Below are the code and all the weights of a small trained network. Each question names an input and a class and asks about switching units off, where a switched-off unit gives its printed mean instead of its output.

import numpy as np


def w(rows, s, z=0):
    codes = np.array(rows[::2]) - 128.0
    scale = np.full(codes.shape[1], s)
    scale[-1] = z or s
    return codes * scale


def f(y):
    return np.maximum(y, 0)


def log_softmax(a):
    a = a - a.max(-1, keepdims=True)
    return a - np.log(np.exp(a).sum(-1, keepdims=True))


def net(x, mask):
    res = np.array(x, float).reshape(1, 5) / 4 @ E
    y = f(res @ A[0][:, :-1].T + A[0][:, -1])
    res = res + np.where(mask, y, B[0][:, -1]) @ B[0][:, :-1]
    return log_softmax(res[-1] @ U[:, :-1].T + U[:, -1])


A, B = {}, {}
E = w([
[64,73,2,87],'x0',
[129,129,128,127],'x1',
[214,211,56,95],'x2',
[188,47,72,241],'x3',
[38,227,83,214],'x4',
],0.0076)
A[0] = w([
[108,82,180,127,78],'neuron 1',
[138,147,132,83,131],'neuron 2',
[92,95,57,72,78],'neuron 3',
[99,103,152,131,39],'neuron 4',
[157,172,216,132,34],'neuron 5',
[179,146,158,186,91],'neuron 6',
[110,172,102,170,32],'neuron 7',
[60,76,127,122,116],'neuron 8',
[72,80,49,60,12],'neuron 9',
[172,88,144,74,55],'neuron 10',
[122,184,133,62,3],'neuron 11',
[78,207,108,171,32],'neuron 12',
[89,169,146,95,18],'neuron 13',
[64,165,118,177,19],'neuron 14',
[120,149,161,109,32],'neuron 15',
[141,89,130,87,41],'neuron 16',
[159,76,136,111,209],'neuron 17',
[112,152,146,92,24],'neuron 18',
[148,90,159,70,95],'neuron 19',
[201,65,108,166,42],'neuron 20',
[97,162,139,110,50],'neuron 21',
[88,155,126,153,68],'neuron 22',
[106,125,174,6,92],'neuron 23',
[77,119,144,150,98],'neuron 24',
[162,101,85,214,50],'neuron 25',
[150,158,216,142,29],'neuron 26',
[105,89,148,156,62],'neuron 27',
[196,168,51,107,150],'neuron 28',
[160,91,153,78,29],'neuron 29',
[108,109,106,121,51],'neuron 30',
[96,89,150,133,227],'neuron 31',
],0.016,0.0066)
B[0] = w([
[164,133,150,60,191],'neuron 1',
[88,131,173,136,176],'neuron 2',
[163,207,52,147,229],'neuron 3',
[155,74,104,68,151],'neuron 4',
[140,189,39,108,197],'neuron 5',
[117,151,12,64,192],'neuron 6',
[172,49,175,181,176],'neuron 7',
[146,130,178,80,223],'neuron 8',
[167,195,29,139,237],'neuron 9',
[195,105,162,231,191],'neuron 10',
[81,91,126,97,180],'neuron 11',
[182,74,189,184,219],'neuron 12',
[78,44,78,131,175],'neuron 13',
[197,86,150,197,200],'neuron 14',
[116,100,74,102,148],'neuron 15',
[153,111,111,174,164],'neuron 16',
[118,151,168,185,231],'neuron 17',
[92,72,94,104,155],'neuron 18',
[158,114,160,187,200],'neuron 19',
[32,69,101,137,218],'neuron 20',
[96,74,103,155,163],'neuron 21',
[175,86,148,159,174],'neuron 22',
[49,55,103,153,255],'neuron 23',
[153,115,177,72,185],'neuron 24',
[37,79,86,98,227],'neuron 25',
[162,176,23,120,191],'neuron 26',
[146,128,123,60,172],'neuron 27',
[150,95,254,3,240],'neuron 28',
[197,87,150,196,176],'neuron 29',
[142,153,83,130,147],'neuron 30',
[132,179,181,44,240],'neuron 31',
],0.009,0.0092)
U = w([
[174,129,198,193,114],'0',
[35,102,142,110,85],'1',
[171,219,95,100,95],'2',
[111,179,198,113,254],'3',
[170,149,226,11,73],'4',
],0.012,0.019)

Each question gives the input, the list of numbers given to net, and the class t.
The units are the neurons (one row each of A and B). Each row of codes is followed by its name. A weight is (code - 128) times the scale printed after its matrix; where a second scale follows, it is the last column's (A, B and U).
mask holds one flag per neuron, in row order. A switched-off neuron (its flag False) gives its mean, the last column of its row in B, instead of its output. The means were averaged over made-up inputs and are rounded, as every weight is.
A unit's drop is (log p(t) with every unit on - log p(t) with that unit switched off) / (log p(t) with every unit on - log p(t) with every unit switched off).
The circuit of an input: a set's keep is (log p(t) with only the set's units on - log p(t) with every unit switched off) / (log p(t) with every unit on - log p(t) with every unit switched off). Starting from the 12 units with the biggest drops (on a tie, the unit counted first), units are removed one at a time, each time the one whose removal leaves the highest keep (on an exact tie, the one counted first), for as long as the keep stays at least 0.8.
units of the circuit, in order: the units of the circuit, biggest drop first
top k neurons: the k neurons with the biggest drops, biggest first
drop when u is switched off: that unit's drop, to one decimal
input [-2,0,1,8,4], class 1: units of the circuit, in order	[neuron 25]
input [-6,2,-6,5,5], class 2: units of the circuit, in order	[neuron 6; neuron 26]
input [-1,-3,1,5,1], class 1: units of the circuit, in order	[neuron 25; neuron 20]
input [7,5,3,-3,-3], class 2: top 2 neurons	[neuron 9; neuron 3]
input [-6,7,8,-4,3], class 4: top 2 neurons	[neuron 28; neuron 9]
input [-8,6,4,7,-2], class 2: top 2 neurons	[neuron 6; neuron 23]
input [-8,6,6,6,7], class 2: top 2 neurons	[neuron 6; neuron 5]
input [6,3,-7,-4,6], class 4: top 3 neurons	[neuron 8; neuron 24; neuron 31]
input [-4,-4,-4,-1,5], class 0: units of the circuit, in order	[neuron 14; neuron 12]
input [4,-4,-6,-4,0], class 4: top 2 neurons	[neuron 8; neuron 31]
input [5,-5,0,-4,2], class 2: units of the circuit, in order	[neuron 9; neuron 3]
input [-8,-5,4,-4,-8], class 0: top 3 neurons	[neuron 10; neuron 29; neuron 19]
input [-2,6,6,-7,-7], class 0: top 2 neurons	[neuron 10; neuron 29]
input [7,-2,2,0,-8], class 0: units of the circuit, in order	[neuron 10]
input [-1,-3,-1,2,-5], class 0: units of the circuit, in order	[neuron 10; neuron 28]
input [1,-2,-2,6,-4], class 1: top 2 neurons	[neuron 20; neuron 25]
input [5,7,6,8,-1], class 1: top 2 neurons	[neuron 20; neuron 25]
input [-8,3,7,0,6], class 2: top 3 neurons	[neuron 6; neuron 5; neuron 26]
input [5,4,7,5,-1], class 4: top 2 neurons	[neuron 28; neuron 23]
input [-6,1,2,8,-6], class 1: units of the circuit, in order	[neuron 20]
input [8,2,3,3,1], class 2: drop when neuron 9 is switched off	0.2
input [-4,6,-7,6,4], class 4: drop when neuron 24 is switched off	0.2
input [8,4,5,-4,-5], class 2: drop when neuron 6 is switched off	0.0
